[  89  165 -182  -91  350 -226  198  381  -45   74   -4 -180  -54  -46
 -198  440   25   61   75 -613 -229 -202  -59 -166 -183 -187   95  237
 -291  -57 -417  111 -208   26  227 -311]	Dob
[-218  311  145  400  101   12  -37  174 -538    6  354 -364   36    8
 -337  354  305   51  362   47  -59   62  152   46  286 -182 -522  324
  199 -649  -39   56  296 -242  143 -301]	pelot
[  12  211  271  218   12  -37   75  317  219   -9  115 -392   80  -63
  -15  481  -60  100  117  196  -40  158  -27 -233   72 -140  -38  153
  -58 -105 -334  -20   48   11  138 -234]	fuve
[  51  183   86  158 -153 -176  -60  251 -167   15  435 -152  212 -329
  455  545  227   32  160  515  178  454  185 -362  -38 -155 -231  603
   18 -142 -239  -31   21  105  -91 -115]	Dob
[-122   -7  -96   19  -68  -26  137   55   48  103 -233  -27 -175 -147
  143  574  311  195 -108 -178   31  204   94  145   49  269 -209  169
  172   93  109   -9  -34 -219  523 -137]	fite
[  53  104  -28   -2   34  164  264  166  250   60 -224 -122 -122  -11
 -165  301  102  259 -218 -428   30 -117  231  137 -302  191   32 -116
  -63  -64   53  -13  -47  -88  562 -181]	fite
[  53   34  219  101   -6    9   62 -142  318  204 -250 -107   69 -254
    4  729  189  160 -176   58  169   99  113  -89   67  125 -183  207
  152    4  161   42    6 -226  593   65]	pelot
[ -64  165  -64   -3   72  261  111   15  130  -66 -309   15 -342  128
 -335  -29  -70   50 -177 -549  120 -557  204  373 -289  276 -139 -352
   22 -160  195    2 -134 -217  519  -21]	fimad
[-112  127  -90  124  -27  112  221  199  120  134 -158 -167  -82  -36
  -16  575  255  265 -135 -208  -11  126  -21   93  -82  230  -99  -60
   92  104   91  -91   17 -201  411  -49]	fite
[-300  318  579  366   64  344  283  209  100   74  -47 -311  152  -50
 -158  393  -29  381  117  439  161   64  -87 -148   76 -164 -112  149
  -98 -187 -233  211  115  -53  297  -75]	Dob
[-299 -148 -267   82 -171  124 -219  283  541  -23 -338 -130 -326  102
  420  291   20  321 -196 -640 -306   64 -187  371 -178  462  113  -91
  162  489  292 -231 -129 -116  206  571]	fite
[ -29    7 -379   11 -207   78  155   48   38  142 -127 -164 -289 -191
  263  565    9  -44   68 -285  -14  -42   93  297 -228  508 -378  -32
  136  187  260 -429 -339 -149  205  434]	fimad
[  -5  246  224  109  136   59   54  250  214   78 -150 -259  172 -197
   18  562 -206   27  -35  304  -39   84   67 -213  171  -79  -61  156
 -206   18 -155   20   73    8   95 -138]	fimad
[ -67  251  156   46   42  142  352    6   50  250  354 -339  106 -251
   28  631  243  203  -20  290  -56  247 -285 -180  -60  -20   10  -90
   23   50   10 -159   82   50  177 -132]	Bod
[-224  296  351  227  -62  367  -14  131  131   27   91 -258  175  -28
   75  459  -32  205   44  322   73  155  -22 -326  154  -52 -125  153
    3 -175  -79  -63  145  -96   34  -60]	bese
[-168  253   48  281  100  317  -92 -134 -214   91  148  -99   18   88
 -193  250  232  -98  168  -56   34 -105  292   24  151  219 -370  -51
   17 -406  346 -189  126 -233  285 -268]	fimad
[ -12  145  -65  -98  134  166  160 -151  -34  111  151 -150  -12 -274
  -83  537  243  167  -19 -314  -36   21 -191   -3 -203  185   83 -201
 -113 -110  238 -151  -31  -15  374 -136]	Dob
[-110  302  377  261   81   16   31  236  218  -73   66 -274  110  108
  -90  473  -67  124   52   97  -26  165  -88 -244   67  -46   62 -115
   -9 -114 -259   63  212  -47    4 -292]	Dob
[ -80   38 -196   19   53   71  255   62  219  135 -117 -112 -180  118
  -72  447  318  121  -92 -511  -95    9  -12  130 -134  410  -30 -314
  155   57  174 -147  -40 -241  425  -88]	Vemut
[-312  150  210   55  223  455   56  316  190   14 -145 -269  -23  222
 -124   88    7  341   88 -144  -82 -170   58   50  113  -38   43 -170
  -72  -53   58  156  224 -166  123  -76]	fuve
[ -92  224  207  206  -32   61   86  269   -4  -47  259 -324   98   15
  -19  346   90  168  124  133  -28  147    8 -259   80 -144   12  216
  -52 -169 -241   80  110   20   14 -373]	fuve
[  97  122 -260   33   73  -64  151   86   -5   98   -8  -65 -118 -221
 -200  379  246  132 -178 -392    6 -202  105  109 -274   81 -153  137
   -7 -123   63   20 -140  -97  516  -70]	Vemut
[ -65  187  318  190  -16  150   84   -9   23   47  234 -240  105  -22
  -16  368  226   65  185  261   58  214   12 -202  -32    5 -140   63
   95 -222   69    0   67  -35  210 -178]	fite
[-117  332  186  311  -45   40  222  190   65   48  152 -242   73   -8
   13  286  -23  269  -56  280   90  120   85 -152  112 -190 -275  291
   67 -264 -180   54  155  -61  206  -66]	pelot
[  30   93   79   11  -19   56   67  -28   28   73 -207 -107   -8  -16
 -225  174  -27   -7 -143  -71  -11   22  137  103   29   62 -119  -61
   91 -189   65   53  188  -90  136  -20]	Vemut
[  40   72   44   11  -50   79   41  131   86  175   -9 -175  -58 -275
   48  601  170   17 -139  -46   33  -14   39 -122 -152  199  -32  197
   20  102  -56  -70 -142  -18  302  -77]	fuve
[-240   87  281  137  106  414  -74  -87 -311  147  -40 -139   22  208
 -358   37  256  113  228 -147   96 -172  145   63  175  208 -107   45
  117 -206  440  155  225 -262  326 -260]	Bod
[ -45  225  111  245  -94    0  203  177  -72  -12  398 -197  224  -54
  187  240   50  224  279  -61   33  123 -117 -352   49 -296  -51  331
  -91 -262 -271  182  -18  -27  -31 -200]	Bod
[-138   16 -164  -30  155  298   92   61  -64   67   -5 -114 -183  107
 -162  163  350  103   78 -495  -32 -242   76   74 -225  277  -55    0
  -53  -74  225  -57 -177 -140  449  -44]	Dob
[  19  120  -96  -25  -70  124  185  221  225  156 -202 -233  -95 -131
  148  611  181   97  -76 -149   52   99  135  173 -143  297 -158  -25
   88  233  170 -115  -33 -178  377  130]	bese
[-306  217   28  107   56  459   25  153   16  140   13 -353 -171   37
   12  889  443  102  277 -101    1  -31 -108  119   27  520 -149 -293
  122  301  302 -223  -62 -283  240 -112]	fimad
[-129   32  -28  247  -19  168   68   13 -307  123  172 -218  -76   46
 -162  326  414   74  155 -145   69   36  165   50  -26  349 -149   78
  122 -209  190  -30   80 -115  222 -248]	pelot
[  -2   -7   -8  161  -33   24  -24   50   41  -85   26  -51    8   46
    8  142  145  123   96 -302    1  161  242  -26 -170  110  -90  229
  -16 -403   18   -7   21  -79  339 -145]	fimad
[-178  153  317  258    0  219  -15  194  177   23  223 -357   92   -3
   76  520  141  197   91  172  -57  312   -9 -210   66  117  -31    1
  102 -161  -62 -100  264  -93   93 -165]	fuve
[ -92   63   47  133   47  217   50   64  -29   79  597 -318  127 -163
  349  453  397   79  331  295  159  336  -75 -204 -191  181   81 -192
 -120    7   16 -306   28  124   12  -56]	fite
[-103  173   34  194   -8  113   85  137   50  -32  166 -194   24  -42
   49  227   10  210  112 -122  -45  -29   11 -156    3 -113 -105  299
 -103 -173  -92   50  -67  -39  183 -133]	bese
[-109  216  211  189  -76  469  229  365  203  -14 -185   13   37 -132
  261  100 -195  209  -90  105  284 -191  478  -10 -177  123 -313  334
 -144 -208 -112  107 -122 -151  404  117]	fite
[-204  299  192  227  -38  223    1  376  199  -52  -33 -434   50   36
   51  523   -4  207   73  -86  -81   87   17 -127  161    3  -12  118
  -95  -85 -116   72  107  -46  159 -208]	pelot
[-170  202  254  336 -104  324  211  141   62   84    9 -266  181  145
  -59   75   10  405   18   33  127   88  188  -60  109  -61 -168  337
   45 -263  136  208  306 -216  293   55]	Vemut
[   1  228   90  -62  282  -10  -30  126   84  288 -322 -297 -139  -81
 -410  578  -73  302  -66 -414   10 -363  -10   44   95 -118   14   61
  -65  129  -35  158  139 -116  556 -309]	Bod
[-215  269  209  169  149  230  117  195  -22  -38  335 -202   14  106
    0  232   73  -13  295  107   24  -98 -190 -183 -120   40   68 -164
 -148  -63 -212  -20 -107   60  -72 -175]	fuve
[ -94  205  203  115  169  142  156  335  315   29   47 -362   17   51
  -79  496  136  327   46  -46  -58   66   29  -95   -6   10   80    0
  -71   28 -107   -2  110  -83  377 -276]	fuve
[ -88  198  232   83  131  137  211  286  139  103   45 -231  109   38
  -16  318  -15  312   26   80  -18   73   63 -181   52 -106  -16  251
  -30  -91 -129   90  143  -99  185 -167]	Vemut
[-416  212  321  181 -103  188 -253  243  257 -108  127 -378   77   14
  289  718  130   42  233  390 -219  358 -315 -262  399  111  -16    1
  151  126  -83 -214   54  -53 -197  -51]	fimad
[  67  442  116    3   60  -63  500  338  179  122   21 -285   99 -290
   33  850  -29  239 -152  402  -24  329   11 -111 -110 -177 -166   93
 -124   73 -332 -162   19   60  225 -184]	Dob
[  32  -41 -154  111    8  -19   14  -96  -82    3   11  132   43 -235
   11  156  223   65  -66 -279  141 -116  256  -12  -63   49 -127  225
 -129 -166   -1   90 -115  -84  346  -57]	Dob
[ -44   70 -133  -51   18  287  258 -218  -54  221 -205    0 -216  -25
  -48  198  151  214 -271  -83  250  -29  258  309 -276  495 -251 -167
  120   41  693 -211    0 -172  441  311]	Dob
[-373  353  413  224 -125   66   32   27  -87   39  472  -23  416   24
  305  543  284  366  259  218  -60  694 -627 -616  253   51  324  242
   78  157 -197   68  140   79  -95 -220]	Vemut
[ -92   -9 -214   19  -36  167 -125  -10 -296   98  286   -6  -24 -177
  197  245  445   28  143 -140  -83  130  237  -42 -146  226 -302  488
  104 -292  315 -140  -72  -41  275   -5]	fite
[ 155  -40 -164 -257  415  -90  -94  393  -91  -37  134  -39   20 -100
   54   23   16 -135 -128 -106 -246  -27  119 -202   20  -30  231   57
 -226  123 -153  191  114   88 -348 -372]	Vemut
[-159  386  344  234  -14    4  387  252   58   84  262 -491   74  -79
 -104  640  -27  339  262  122 -108  197 -132  -63   83 -251 -188  202
   76 -271 -324  -10  202  -73  331 -325]	Bod
[-144   94   -8  221  160  249   16  133   83  104  -31 -144   60  106
 -116  253  338  222    5 -336   82  -38  171  -33  -67  173  -25   51
  -76 -173  139  122  157 -187  459  -40]	fuve
[  62  134   22   69    3  -65  266  -53   65    0   59  -84 -143 -119
  -48  317   26   63   19 -218   73 -102  -50   60 -147   70 -183  -35
   31 -125   41  -87 -270 -147  405  -93]	Bod
[  -6  168  -47    4   -3  161  321  112   94  137 -263 -141 -185 -133
 -234  375  -12  293 -228 -102  136 -158  270  262 -200  212 -221  -26
   46  -98   52 -170  -37 -110  470   48]	bese
[ -68   51   67  237 -273  464  104  252  260  167   95 -292   39 -289
  685  745   41  198   38  343  177  284   -7  -84 -330  416 -112  187
  -27  372  306 -189 -140  -90   -6  339]	fimad
[ 113  156 -185   92 -107 -157  263  145  241   79 -198   -3 -102 -243
   66  579   -5  209 -240 -245   91   26  121   80 -245  209 -222  176
   60   10  -71  -95 -192 -130  513   86]	Vemut
[  34   67  198  277 -299 -286  -67  309  281 -290  -64  183  294   -9
  192 -245 -272  147 -226   40   40   17  -66 -282   17 -559   30  778
   46 -231 -670  550    5   13 -143  334]	pelot
[ -93   47 -161  -19  219  155  113  163 -117  109   33 -252 -192  -44
 -169  292  330  119    3 -375  -19 -153   37  193 -190  204    2 -170
  -61  -51  211   -7  -37  -96  282 -109]	Vemut
[ 225  144 -275 -122  221  -48  246  120   38  244 -100  -15  -56 -420
  -54  554   71   24 -393 -198  -18 -108  362  -66 -153  129 -260  213
  -97  -55   77 -120  -69 -127  548 -221]	bese
[ -26  214 -220   47  214  394  118  156  -95   63  -49  -29 -130  -13
 -290  191  235  206 -202 -378   20 -339  208  144 -387  150 -275   73
  -35 -190  307   19  -58 -249  414  148]	fimad
[-120   49  -66  152   74   30   86  117  -63   77  -90   19  -29   50
 -185  244  350  222  -20 -292   28   30  163   57 -121  286  -46  140
   51 -159  115  -16  -16 -112  544 -181]	fite
[-257  289  549  207  125  290  115  173  554    4 -187  -78  204    4
   47  540 -263  245 -101  383  170  192  167  -70    6  265   30 -404
   42 -115 -150 -189  397 -144  273  -49]	bese
[ 194  174  -80 -186  315 -166  210  216 -199  230 -104  -87  -70 -272
 -200  499  158  136  -45 -136  215 -244  295  -28  -14    4  -98  240
 -126   99 -179  159  -82  -28  384 -298]	fite
[  77    8 -398   67   61 -118  215  388  200  108  -65 -181  -72 -461
  133  601  195  252 -145 -209    3  -93  241   45 -163  101 -103  380
 -284   -4 -299 -191 -327   58  569  -31]	fimad
[ -62   56  162  217   11  123    1   -2   13  145  365 -239  229 -334
  271  503  215   38  241  283  -34  297 -144 -383  169   36  -31  190
 -105  -60  -46  -89  -32   51   49 -155]	bese
[  -5   58   81   87  180   76  169  389  159  -21  202 -446 -104  275
 -109  199  245  468  162 -413  -64   49 -130  -40 -245  -42  262   88
   -1  -25  -89  254  171  -77  171 -210]	fimad
[-167  113   83  157   76  331  158   52  -32  -29  -18  -85  -66   83
 -231  108  174  160    3  -64   68 -101  250  160 -245  218 -247   21
   51 -349  235 -108  -18 -166  422   87]	fite
[-132  226  357  100  -64   22  231  346  392    0    3 -488   39    0
  219  899   11  198  337   41 -106  275 -419 -193   16   50  254  -39
  -73  329 -289   27 -154   22   48 -243]	fimad
[-211   50  319   65  104   26  -77   93 -226    4   39 -386   24   36
 -335  453  366  117  351 -154 -123  240 -191   21   89  119  243  -74
   11  -54   78  136  150   37  231 -490]	Bod
[-102   60   24   66  -31  162  174  220  121   93  -77 -251  -40  157
   16  366  176   19   -1 -198 -104  185 -113  -76 -124  249  119 -127
   37  128  -51   17   35  -49    1  -48]	bese
